Here is a tiny trained network, its code and every weight. The questions are about switching its units off for an input and a class, where a switched-off unit gives its printed mean instead of its output.

import numpy as np


def w(rows, s, z=0):
    codes = np.array(rows[::2]) - 128.0
    scale = np.full(codes.shape[1], s)
    scale[-1] = z or s
    return codes * scale


def norm(h):
    return h / np.sqrt((h * h).mean(-1, keepdims=True) + 1e-5)


def f(y):
    return np.maximum(y, 0)


def log_softmax(a):
    a = a - a.max(-1, keepdims=True)
    return a - np.log(np.exp(a).sum(-1, keepdims=True))


def net(x, mask):
    res = np.array(x, float).reshape(1, 4) / 4 @ E
    u = 0
    for l in range(2):
        y = f(norm(res) @ A[l][:, :-1].T + A[l][:, -1])
        res = res + np.where(mask[u : u + 12], y, B[l][:, -1]) @ B[l][:, :-1]
        u += 12
    return log_softmax(norm(res)[-1] @ U[:, :-1].T + U[:, -1])


A, B = {}, {}
E = w([
[71,209,125,199,79,215,104,181,231],'x0',
[111,127,141,173,114,136,160,146,91],'x1',
[92,19,71,126,112,226,123,5,135],'x2',
[20,134,255,83,215,100,84,90,93],'x3',
],0.0065)
A[0] = w([
[222,101,68,122,40,245,138,62,92,99],'L0N1',
[236,138,88,164,168,122,153,161,175,126],'L0N2',
[127,27,194,179,124,155,157,181,140,185],'L0N3',
[127,105,128,98,152,86,138,102,213,153],'L0N4',
[194,125,141,83,201,101,178,175,79,109],'L0N5',
[64,43,135,118,102,170,114,99,164,122],'L0N6',
[229,124,125,70,2,96,156,138,85,5],'L0N7',
[168,54,174,126,76,154,78,176,106,3],'L0N8',
[97,100,197,142,184,130,58,152,128,122],'L0N9',
[73,169,115,124,83,222,63,121,124,56],'L0N10',
[144,86,170,113,84,106,208,137,153,80],'L0N11',
[212,179,35,141,85,85,137,197,109,105],'L0N12',
],0.0068,0.0038)
B[0] = w([
[154,155,115,133,124,49,227,118,207,254],'L0N1',
[130,101,209,149,143,199,111,173,79,206],'L0N2',
[205,118,115,2,161,144,78,131,187,171],'L0N3',
[156,113,152,156,132,183,201,193,80,157],'L0N4',
[173,54,152,121,119,30,74,147,105,190],'L0N5',
[66,56,201,203,143,136,113,146,40,201],'L0N6',
[162,99,100,120,151,107,108,62,78,188],'L0N7',
[130,154,85,88,76,94,134,127,92,128],'L0N8',
[89,96,96,101,222,122,243,145,148,184],'L0N9',
[42,118,108,111,137,148,65,209,151,180],'L0N10',
[131,147,127,131,163,110,89,88,117,140],'L0N11',
[117,131,151,88,62,254,72,108,24,237],'L0N12',
],0.0067,0.0072)
A[1] = w([
[135,171,123,144,29,174,112,155,180,118],'L1N1',
[107,175,111,116,171,69,144,164,129,60],'L1N2',
[94,118,163,137,157,160,111,52,125,103],'L1N3',
[209,213,103,163,127,139,90,172,116,5],'L1N4',
[126,65,30,134,112,144,120,105,161,61],'L1N5',
[90,244,132,136,148,142,134,167,189,93],'L1N6',
[97,158,168,119,120,174,108,139,151,181],'L1N7',
[159,136,86,98,103,22,172,33,124,36],'L1N8',
[179,83,101,150,102,129,150,136,79,121],'L1N9',
[163,173,133,99,99,131,66,131,111,107],'L1N10',
[117,106,163,83,143,120,120,62,36,79],'L1N11',
[83,144,97,184,77,101,102,137,181,98],'L1N12',
],0.011,0.0013)
B[1] = w([
[87,109,179,157,154,111,81,179,166,222],'L1N1',
[106,198,150,121,149,102,135,137,188,168],'L1N2',
[168,125,69,128,56,178,92,67,88,183],'L1N3',
[93,92,87,114,143,141,94,97,102,185],'L1N4',
[106,170,172,138,148,59,161,197,159,195],'L1N5',
[176,140,100,117,113,125,205,6,82,199],'L1N6',
[85,124,88,122,111,150,151,144,149,197],'L1N7',
[45,214,130,118,129,204,160,113,138,203],'L1N8',
[125,123,135,109,151,101,172,67,129,229],'L1N9',
[110,94,79,143,117,172,125,60,136,175],'L1N10',
[211,131,103,152,100,106,78,176,147,254],'L1N11',
[189,148,167,125,122,124,132,163,89,169],'L1N12',
],0.011,0.0083)
U = w([
[232,48,73,103,85,103,72,69,34,223],'0',
[104,193,125,89,152,78,253,49,132,179],'1',
[20,93,83,147,90,242,65,119,108,120],'2',
[84,119,194,185,104,83,150,238,191,68],'3',
[149,177,178,66,214,21,65,223,138,2],'4',
],0.016,0.0023)

Each question gives the input, the list of numbers given to net, and the class t.
The units are the neurons (one row each of A and B). Each row of codes is followed by its name. A weight is (code - 128) times the scale printed after its matrix; where a second scale follows, it is the last column's (A, B and U).
mask holds one flag per neuron, layer by layer. A switched-off neuron (its flag False) gives its mean, the last column of its row in B, instead of its output. The means were averaged over made-up inputs and are rounded, as every weight is.
A unit's drop is (log p(t) with every unit on - log p(t) with that unit switched off) / (log p(t) with every unit on - log p(t) with every unit switched off).
The circuit of an input: a set's keep is (log p(t) with only the set's units on - log p(t) with every unit switched off) / (log p(t) with every unit on - log p(t) with every unit switched off). Starting from the 12 units with the biggest drops (on a tie, the unit counted first), units are removed one at a time, each time the one whose removal leaves the highest keep (on an exact tie, the one counted first), for as long as the keep stays at least 0.8.
circuit, biggest first: the units of the circuit, biggest drop first
most important unit: the unit with the biggest drop
k most important neurons of layer l: the k neurons of layer l with the biggest drops, biggest first
drop when u is switched off: that unit's drop, to one decimal
input [-1,5,2,-5], class 1: circuit, biggest first -> [L0N1]
input [7,8,-7,0], class 2: 3 most important neurons of layer 1 -> [L1N4, L1N1, L1N9]
input [-8,2,0,2], class 4: circuit, biggest first -> [L0N12, L1N6]
input [-5,-6,2,-8], class 1: circuit, biggest first -> [L0N1, L1N8]
input [1,8,0,-6], class 2: 2 most important neurons of layer 0 -> [L0N12, L0N5]
input [-7,-5,-2,2], class 4: 3 most important neurons of layer 1 -> [L1N11, L1N6, L1N8]
input [-8,5,0,1], class 4: 4 most important neurons of layer 1 -> [L1N3, L1N6, L1N11, L1N10]
input [-4,-1,0,6], class 4: 4 most important neurons of layer 0 -> [L0N12, L0N9, L0N2, L0N6]
input [1,-8,-5,7], class 1: circuit, biggest first -> [L1N6, L1N1]
input [1,4,-6,3], class 1: 2 most important neurons of layer 0 -> [L0N6, L0N7]
input [0,3,3,6], class 0: 2 most important neurons of layer 1 -> [L1N8, L1N11]
input [0,-4,-1,1], class 4: 2 most important neurons of layer 1 -> [L1N6, L1N8]
input [2,3,1,-8], class 3: 2 most important neurons of layer 1 -> [L1N1, L1N5]
input [-1,7,-8,0], class 0: most important unit -> L0N12
input [3,-3,6,0], class 3: 2 most important neurons of layer 0 -> [L0N1, L0N12]
input [-8,-5,-1,3], class 4: 2 most important neurons of layer 0 -> [L0N12, L0N1]
input [3,-1,2,-7], class 3: drop when L0N1 is switched off -> 0.4
input [-1,-1,8,1], class 0: drop when L1N3 is switched off -> 3.1
input [-2,6,-4,-1], class 0: drop when L1N12 is switched off -> 0.0
input [-7,4,0,3], class 4: circuit, biggest first -> [L1N6]
